j_263: [153  87 106 160 153 136 153 143  85 146  93  84 160  85 102 136  91]
j_451: [ 98  97 143 162 126 134  88 157 110  88 150  90 127 159 134 122 152]
j_118: [110 126 155 169 155 145 141 145 154 109 176 100 136 110 124 166 136]
j_38: [152 118 115  79 150 141 120 144 125  79 116 115  89 118 112 177 113]
j_625: [123 139  79 107 103 136 156  80  99  87  88 158 137 127 118 156 164]
j_528: [175 108  92  95 111 120  88 166 107 148 174 171 166 157 176 148 165]
j_159: [151 142  91  83 131  98 108 103 136 162 144 167 161 126 169  93 171]
j_779: [ 83 131 100 108 103 136 149  92 173 137 101 119 145  80 168 153 144]
j_696: [ 80 158  88 170 171 176 102  78 163 175 132 164  87  95 127 173 110]
j_657: [142  91 148 161 175 151 127 173 159 115 103  81 158 133  80 148 100]
Table of tags by key:
[99] -> j_364
[142] -> j_876
[150] -> j_453
[136] -> j_729
[98] -> j_628
[91] -> j_279
[120] -> j_344
[97] -> j_368
[141] -> j_167
[176] -> j_504
[151] -> j_524
join j_159 6:   j_628
tail: [137 101 119 145]  [ 80 168 153 144]
which: [142  91 148 161 175 151 127 173 159 115 103  81 158 133  80 148 100]  j_657
gone j_696: [110 132  78  87  80 173  88 164 170 102  95 127 176 171 158 175]  [163]
start: [ 83 131  98 108 103 136]  j_159, 4

j_105: [127 130 135 143 130 138 155 137 131 133 149 129 109 129 132 125 122 142
 135 144 134 121 112 125 122 121 131 144 113 130 121 117 117 114 118 107
 112 127 125 135 115 152 143 127 128 146 135 124 116]
j_732: [138 129 144 146 150 141 122 126 131 132 136 111 110 133 131 113 123 140
 123 158 126 136 125 126 125  94 147 156 149 133 129 173 144 133 140 140
 103 127 122 130 137 165 129 124  82  99 134 143 137]
j_974: [137 141 133 140 134 122 101 103 137 130 148 149 142 124 116 127 122 138
 106 121 125 124 141 140 130 120 130 129 162 137 140 158 149 114 134 119
 134 139 126 117 140 148 131 123 131 103 113 146 126]
j_801: [136 130 126 121 140 140 135 124 139 136 117 126 122 150 115 121 130 133
 122 148 121 124 119 131 122 125 133 136 135 153 131 119 130 126 145 122
 111 142 137 133 120 117 133 122 133 106 133 139 128]
j_698: [130 122 113 152 133 113 137 121 129 137 119 125 145 129 109 125 118 116
 135 109 128 122 126 118 133 111 144 135 131 127 115 144 131 120 125 124
 131 122 115 130 138 137 106 135 125 138 134 132 129]
j_942: [129 131 126 127 143 116 119 117 128 129 105 119 127 132 125 154 129 130
 113 139 108 131  93 128 135 144 131 118 123 141 134  90 125 124 134 121
 112 121 122 163 109 128 129 150 114 119 154 107 127]
j_359: [145 125 127 122 130 129 145 117 143 119  98 128 119 141 113 129 121 127
 115 162 140 123 110 132 119 121 139 140 145 139 132 119 119 111 141  95
 137 159 120 131 125 134 126 143 139 124 141 131 112]
j_337: [109 146 149 127 138 137 115 122 156 129 132 131 102 139 140 124 132 152
 105 167 110 121 129 131  99 135 115 119 154 145 123 138 138 130 135 120
  98 134 133 123  98 115 144 133 113  82 101 143 133]
j_477: [126 114 120 148 140 125 151 127 125 143 138 107 133 148 117 120 132 125
 135 115 115 124 117 121 111 120 143 138 119 146 118 144 138 120 125 145
  96 123 121 154 121 119 111 134 104 123 136 130 144]
which: [127 130 135 143 130 138 155 137 131 133 149 129 109 129 132 125 122 142
 135 144 134 121 112 125 122 121 131 144 113 130 121 117 117 114 118 107
 112 127 125 135 115 152 143 127 128 146 135 124 116]  j_105
tail: [119 117]  [128 129 105 119 127 132 125 154 129 130 113 139 108 131  93 128 135 144
 131 118 123 141 134  90 125 124 134 121 112 121 122 163 109 128 129 150
 114 119 154 107 127]
tail: [139 108]  [131  93 128 135 144 131 118 123 141 134  90 125 124 134 121 112 121 122
 163 109 128 129 150 114 119 154 107 127]
start: [130 148 149 142 124]  j_974, 10
start: [156 149 133 129 173 144 133 140 140 103 127 122]  j_732, 28

j_807: [140 126 135 146 107 127 145 137 148 125 119  84 127 137 128 112  98 134
 130 137 104 138 137 117 141]
j_156: [128 107 118 124 127 111 144 158 122 153 116 123 139 143 120 106 142 142
 119 126 118 115 119  93 131]
j_372: [132 109 144 130 126 126 117 143 149 126 138 122 126 113 125  98 107 156
 146 111 130 109 145 116 121]
j_749: [121 142 129 132 118 121 122 151 137 127 112 140 139 130 130 135 135 131
 121 146 138 124 112 119 123]
j_958: [110  99 125 138 138 126 150 139 136 145 126 120 107 123 126 105 119 138
  99 132 128 144 136 135 138]
j_780: [125 116 134 127 125 114 142 146  83 153  81 103 142 127 118 130 118 123
 114 100 152 134 110  99 147]
j_393: [148 119 124 132 127 122 136 139 137 126 137 122 136 140 126 128 126 146
 139 146 123 128 134 127 128]
j_336: [110 153 136 132 144 116 130 138  96 142 156 152 132 138 112 106 119 118
 142 142 126 105 135 138 137]
j_214: [125 116 134 127 125 114 142 146  83 153  81 103 142 127 118 130 110 123
 114 100 152 134 110  99 147]
j_430: [104 139 120 154 135 127 156 126 124 129 127 115 119 127 110 125 102 133
 107 150 145 127 141 117 134]
j_61: [154 126 125 119 158  81 132 140 148 124 167 149 114 133 138 124 135 146
 127 127 116 166 132 130 148]
start: [106 142 142 119 126 118]  j_156, 16
Table of tags by key:
[136] -> j_527
[151] -> j_231
[142] -> j_313
[121] -> j_777
[122] -> j_784
[156] -> j_184
[145] -> j_266
join j_749 7:   j_784

j_849: [123 141 139 121 127 127 118 118 142]
j_367: [101 145 120 130 128 145  97 129 135]
j_772: [142 114 120 132 136 146 138 124 124]
j_751: [131 127 153 127 155 127 134 131 128]
j_957: [101 135 127 181 151 114 143 100 111]
j_593: [131 127 153 127 155 106 134 131 128]
j_523: [152 110 116 116 137 171 100 143 136]
start: [120 130 128]  j_367, 3
tail: [120 130 128 145]  [ 97 129 135]
gone j_593: [155 153 131 127 127 134 131 106]  [128]

